Below are the code and all the weights of a small trained network. Each question names an input and a class and asks about switching units off, where a switched-off unit gives its printed mean instead of its output.

import numpy as np


def w(rows, s, z=0):
    codes = np.array(rows[::2]) - 128.0
    scale = np.full(codes.shape[1], s)
    scale[-1] = z or s
    return codes * scale


def f(y):
    return y / 2 * (1 + np.tanh(0.7978845608 * (y + 0.044715 * y**3)))


def log_softmax(a):
    a = a - a.max(-1, keepdims=True)
    return a - np.log(np.exp(a).sum(-1, keepdims=True))


def net(x, mask):
    res = np.array(x, float).reshape(1, 7) / 4 @ E
    y = f(res @ A[0][:, :-1].T + A[0][:, -1])
    res = res + np.where(mask, y, B[0][:, -1]) @ B[0][:, :-1]
    return log_softmax(res[-1] @ U[:, :-1].T + U[:, -1])


A, B = {}, {}
E = w([
[132,124,147,136,140,121,134,121,109],'x0',
[201,241,183,93,73,104,66,110,99],'x1',
[92,63,211,21,62,212,163,99,133],'x2',
[239,91,104,77,169,166,156,255,48],'x3',
[123,132,104,118,112,137,115,139,155],'x4',
[16,173,126,65,145,66,106,189,53],'x5',
[90,95,157,235,30,161,107,198,76],'x6',
],0.0078)
A[0] = w([
[177,214,186,124,83,131,58,105,116,67],'neuron 0',
[228,94,127,163,118,172,172,123,175,38],'neuron 1',
[201,213,183,92,69,123,75,101,115,80],'neuron 2',
[223,91,125,172,92,148,133,75,164,163],'neuron 3',
[127,148,133,203,88,156,129,145,89,137],'neuron 4',
[134,163,73,213,180,73,105,119,137,148],'neuron 5',
[16,152,101,56,150,93,118,228,44,168],'neuron 6',
[21,158,152,179,81,86,98,2,194,6],'neuron 7',
[111,87,194,66,80,172,173,109,137,49],'neuron 8',
[182,148,106,66,210,126,131,83,150,139],'neuron 9',
[178,96,123,175,119,159,147,121,177,122],'neuron 10',
[82,76,72,171,167,160,189,147,140,139],'neuron 11',
[155,160,82,72,224,94,143,55,175,178],'neuron 12',
[132,111,149,201,75,152,114,167,86,113],'neuron 13',
[168,150,60,209,171,59,95,151,120,113],'neuron 14',
[97,60,191,51,84,167,137,89,112,133],'neuron 15',
[219,101,92,80,140,158,150,232,71,21],'neuron 16',
[111,110,147,201,63,148,98,147,97,164],'neuron 17',
[143,129,124,58,171,100,162,70,137,122],'neuron 18',
[60,52,96,145,182,146,195,109,170,107],'neuron 19',
],0.008,0.0017)
B[0] = w([
[88,177,78,201,179,192,181,155,95,184],'neuron 0',
[104,161,127,91,172,35,109,9,158,184],'neuron 1',
[78,200,79,207,215,199,181,182,87,189],'neuron 2',
[43,188,108,95,153,69,76,52,133,196],'neuron 3',
[112,84,122,82,103,176,86,150,74,171],'neuron 4',
[186,159,231,77,123,153,100,174,201,200],'neuron 5',
[119,177,122,120,171,35,84,13,138,237],'neuron 6',
[236,59,95,179,73,56,254,128,133,255],'neuron 7',
[163,158,220,99,131,129,84,185,210,188],'neuron 8',
[98,47,94,98,66,169,98,137,61,191],'neuron 9',
[98,154,102,115,158,94,104,63,112,173],'neuron 10',
[86,188,140,174,169,188,150,150,105,188],'neuron 11',
[92,50,100,59,54,178,74,154,49,213],'neuron 12',
[108,65,85,93,75,135,89,126,80,183],'neuron 13',
[180,130,231,65,123,182,76,191,250,204],'neuron 14',
[176,168,231,111,162,132,92,180,205,200],'neuron 15',
[217,86,98,186,110,54,252,113,138,208],'neuron 16',
[86,40,106,34,91,119,45,155,40,194],'neuron 17',
[114,62,107,69,70,172,100,143,109,172],'neuron 18',
[100,199,69,182,177,245,181,146,106,201],'neuron 19',
],0.0066,0.011)
U = w([
[165,147,209,105,137,158,75,196,235,175],'0',
[76,44,76,93,53,167,59,143,56,112],'1',
[211,88,84,174,97,55,248,121,138,38],'2',
[55,200,74,197,214,226,166,161,103,254],'3',
[59,177,106,115,181,26,61,8,146,79],'4',
],0.011,0.0004)

Each question gives the input, the list of numbers given to net, and the class t.
The units are the neurons (one row each of A and B). Each row of codes is followed by its name. A weight is (code - 128) times the scale printed after its matrix; where a second scale follows, it is the last column's (A, B and U).
mask holds one flag per neuron, in row order. A switched-off neuron (its flag False) gives its mean, the last column of its row in B, instead of its output. The means were averaged over made-up inputs and are rounded, as every weight is.
A unit's drop is (log p(t) with every unit on - log p(t) with that unit switched off) / (log p(t) with every unit on - log p(t) with every unit switched off).
The circuit of an input: a set's keep is (log p(t) with only the set's units on - log p(t) with every unit switched off) / (log p(t) with every unit on - log p(t) with every unit switched off). Starting from the 12 units with the biggest drops (on a tie, the unit counted first), units are removed one at a time, each time the one whose removal leaves the highest keep (on an exact tie, the one counted first), for as long as the keep stays at least 0.8.
units of the circuit, in order: the units of the circuit, biggest drop first
unit that matters most: the unit with the biggest drop
top k neurons: the k neurons with the biggest drops, biggest first
drop when u is switched off: that unit's drop, to one decimal
input [7,0,0,7,1,6,6], class 2: unit that matters most : neuron 16
input [-7,-3,-7,7,4,7,-6], class 0: top 2 neurons : neuron 14; neuron 7
input [-3,-4,5,4,-7,0,-4], class 0: top 2 neurons : neuron 7; neuron 15
input [0,-8,-3,4,-2,7,6], class 3: top 4 neurons : neuron 11; neuron 19; neuron 12; neuron 1
input [-3,7,-1,7,4,0,1], class 2: top 2 neurons : neuron 16; neuron 19
input [2,4,-3,4,-7,7,-8], class 1: top 2 neurons : neuron 12; neuron 9
input [7,5,2,-4,2,1,-4], class 3: top 3 neurons : neuron 2; neuron 0; neuron 16
input [6,0,-7,-8,5,-3,2], class 2: top 2 neurons : neuron 7; neuron 15
input [-2,7,-4,4,-8,-3,8], class 1: top 2 neurons : neuron 17; neuron 13
input [-8,8,-5,-3,-4,-8,4], class 3: top 2 neurons : neuron 2; neuron 0
input [-8,2,3,-8,2,-4,6], class 2: top 2 neurons : neuron 7; neuron 12
input [-5,4,-6,-6,-2,-3,-4], class 0: top 2 neurons : neuron 5; neuron 14
input [1,-2,1,5,8,-8,0], class 4: units of the circuit, in order : neuron 1; neuron 3
input [7,-5,8,4,-2,-6,6], class 0: units of the circuit, in order : neuron 15
input [-2,4,-2,6,0,6,-4], class 2: top 3 neurons : neuron 16; neuron 3; neuron 1
input [5,6,-8,-7,-8,-2,-2], class 0: top 3 neurons : neuron 14; neuron 5; neuron 16
input [5,-6,2,-8,2,3,5], class 2: drop when neuron 7 is switched off : 1.6
input [7,-6,4,-8,-3,5,5], class 2: drop when neuron 7 is switched off : 1.3
input [-6,7,-7,-3,-4,-6,-8], class 1: drop when neuron 9 is switched off : 0.5
input [-7,1,-4,2,-6,7,2], class 4: units of the circuit, in order : neuron 6
